Here is a tiny trained network, its code and every weight. The questions are about switching its units off for an input and a class, where a switched-off unit gives its printed mean instead of its output.

import numpy as np


def w(rows, s, z=0):
    codes = np.array(rows[::2]) - 128.0
    scale = np.full(codes.shape[1], s)
    scale[-1] = z or s
    return codes * scale


def f(y):
    return np.maximum(y, 0)


def log_softmax(a):
    a = a - a.max(-1, keepdims=True)
    return a - np.log(np.exp(a).sum(-1, keepdims=True))


def net(x, mask):
    res = np.array(x, float).reshape(1, 3) / 4 @ E
    y = f(res @ A[0][:, :-1].T + A[0][:, -1])
    res = res + np.where(mask, y, B[0][:, -1]) @ B[0][:, :-1]
    return log_softmax(res[-1] @ U[:, :-1].T + U[:, -1])


A, B = {}, {}
E = w([
[51,29,166,248,120],'x0',
[205,168,178,215,247],'x1',
[2,199,62,196,142],'x2',
],0.0089)
A[0] = w([
[227,67,197,76,145,111],'neuron 0',
[167,53,143,107,112,131],'neuron 1',
[102,131,116,79,30,114],'neuron 2',
[109,69,48,109,55,105],'neuron 3',
[166,30,155,99,140,91],'neuron 4',
[139,236,153,67,137,127],'neuron 5',
[168,114,160,88,137,214],'neuron 6',
[63,68,78,62,98,130],'neuron 7',
[181,101,180,84,62,56],'neuron 8',
[128,7,129,158,141,54],'neuron 9',
[197,148,199,187,222,63],'neuron 10',
[176,175,98,142,171,126],'neuron 11',
[81,221,31,141,138,134],'neuron 12',
[80,172,69,149,172,119],'neuron 13',
[175,91,139,82,134,157],'neuron 14',
[100,244,105,122,112,168],'neuron 15',
[60,146,50,148,104,135],'neuron 16',
[126,154,113,52,174,3],'neuron 17',
[111,189,183,88,165,106],'neuron 18',
[92,153,93,132,167,141],'neuron 19',
[80,83,181,156,124,111],'neuron 20',
[118,181,183,177,228,111],'neuron 21',
[39,192,67,154,158,77],'neuron 22',
[142,148,168,151,173,86],'neuron 23',
[141,167,138,77,143,214],'neuron 24',
[170,194,71,66,138,92],'neuron 25',
[65,63,168,180,124,72],'neuron 26',
[118,77,156,173,140,156],'neuron 27',
[146,209,148,112,95,29],'neuron 28',
[81,33,164,187,171,117],'neuron 29',
],0.011,0.0036)
B[0] = w([
[145,115,101,167,175,254],'neuron 0',
[159,154,132,181,209,199],'neuron 1',
[77,133,247,74,158,208],'neuron 2',
[85,143,196,112,159,204],'neuron 3',
[165,94,89,173,210,207],'neuron 4',
[181,230,90,114,100,200],'neuron 5',
[123,105,111,190,135,199],'neuron 6',
[73,159,209,89,152,212],'neuron 7',
[104,56,137,151,233,202],'neuron 8',
[152,216,80,98,148,202],'neuron 9',
[52,180,193,78,186,242],'neuron 10',
[86,194,175,112,106,179],'neuron 11',
[155,100,109,164,185,228],'neuron 12',
[94,92,111,177,194,200],'neuron 13',
[149,127,83,231,191,196],'neuron 14',
[178,117,104,188,124,204],'neuron 15',
[78,177,120,179,186,215],'neuron 16',
[147,184,67,72,136,161],'neuron 17',
[157,173,114,56,28,160],'neuron 18',
[139,85,99,198,176,176],'neuron 19',
[191,223,48,88,27,194],'neuron 20',
[54,140,222,96,132,223],'neuron 21',
[106,109,97,147,191,227],'neuron 22',
[85,154,210,52,141,174],'neuron 23',
[161,176,93,151,47,187],'neuron 24',
[174,222,83,111,94,201],'neuron 25',
[163,174,23,77,132,215],'neuron 26',
[196,253,85,66,36,200],'neuron 27',
[149,211,82,32,105,156],'neuron 28',
[150,242,54,93,67,237],'neuron 29',
],0.0064,0.011)
U = w([
[150,164,44,85,72,80],'0',
[117,95,92,248,217,77],'1',
[49,136,255,66,141,94],'2',
[120,127,142,188,105,254],'3',
[120,32,154,172,40,51],'4',
],0.0094,0.0077)

Each question gives the input, the list of numbers given to net, and the class t.
The units are the neurons (one row each of A and B). Each row of codes is followed by its name. A weight is (code - 128) times the scale printed after its matrix; where a second scale follows, it is the last column's (A, B and U).
mask holds one flag per neuron, in row order. A switched-off neuron (its flag False) gives its mean, the last column of its row in B, instead of its output. The means were averaged over made-up inputs and are rounded, as every weight is.
A unit's drop is (log p(t) with every unit on - log p(t) with that unit switched off) / (log p(t) with every unit on - log p(t) with every unit switched off).
The circuit of an input: a set's keep is (log p(t) with only the set's units on - log p(t) with every unit switched off) / (log p(t) with every unit on - log p(t) with every unit switched off). Starting from the 12 units with the biggest drops (on a tie, the unit counted first), units are removed one at a time, each time the one whose removal leaves the highest keep (on an exact tie, the one counted first), for as long as the keep stays at least 0.8.
units of the circuit, in order: the units of the circuit, biggest drop first
most important unit: the unit with the biggest drop
k most important neurons: the k neurons with the biggest drops, biggest first
drop when u is switched off: that unit's drop, to one decimal
input [-3,8,-6], class 2: units of the circuit, in order	[neuron 10]
input [6,-5,0], class 0: units of the circuit, in order	[neuron 26; neuron 20]
input [-6,-8,-2], class 2: 2 most important neurons	[neuron 2; neuron 7]
input [0,8,6], class 2: 2 most important neurons	[neuron 21; neuron 10]
input [8,-1,8], class 0: 3 most important neurons	[neuron 29; neuron 20; neuron 26]
input [4,5,3], class 2: 2 most important neurons	[neuron 21; neuron 10]
input [-6,7,-5], class 2: 2 most important neurons	[neuron 10; neuron 21]
input [5,-8,-7], class 2: 4 most important neurons	[neuron 2; neuron 7; neuron 3; neuron 12]
input [-7,1,-8], class 1: 3 most important neurons	[neuron 8; neuron 14; neuron 0]
input [7,8,-4], class 2: 3 most important neurons	[neuron 10; neuron 21; neuron 23]
input [-5,-6,3], class 2: 2 most important neurons	[neuron 2; neuron 7]
input [-6,8,6], class 2: 2 most important neurons	[neuron 21; neuron 10]
input [4,-1,-4], class 0: drop when neuron 28 is switched off	-0.1
input [-4,-6,-1], class 2: most important unit	neuron 2
input [5,-4,4], class 0: drop when neuron 29 is switched off	0.2
input [1,-7,8], class 1: drop when neuron 22 is switched off	0.1
input [3,-7,-1], class 2: drop when neuron 20 is switched off	0.0
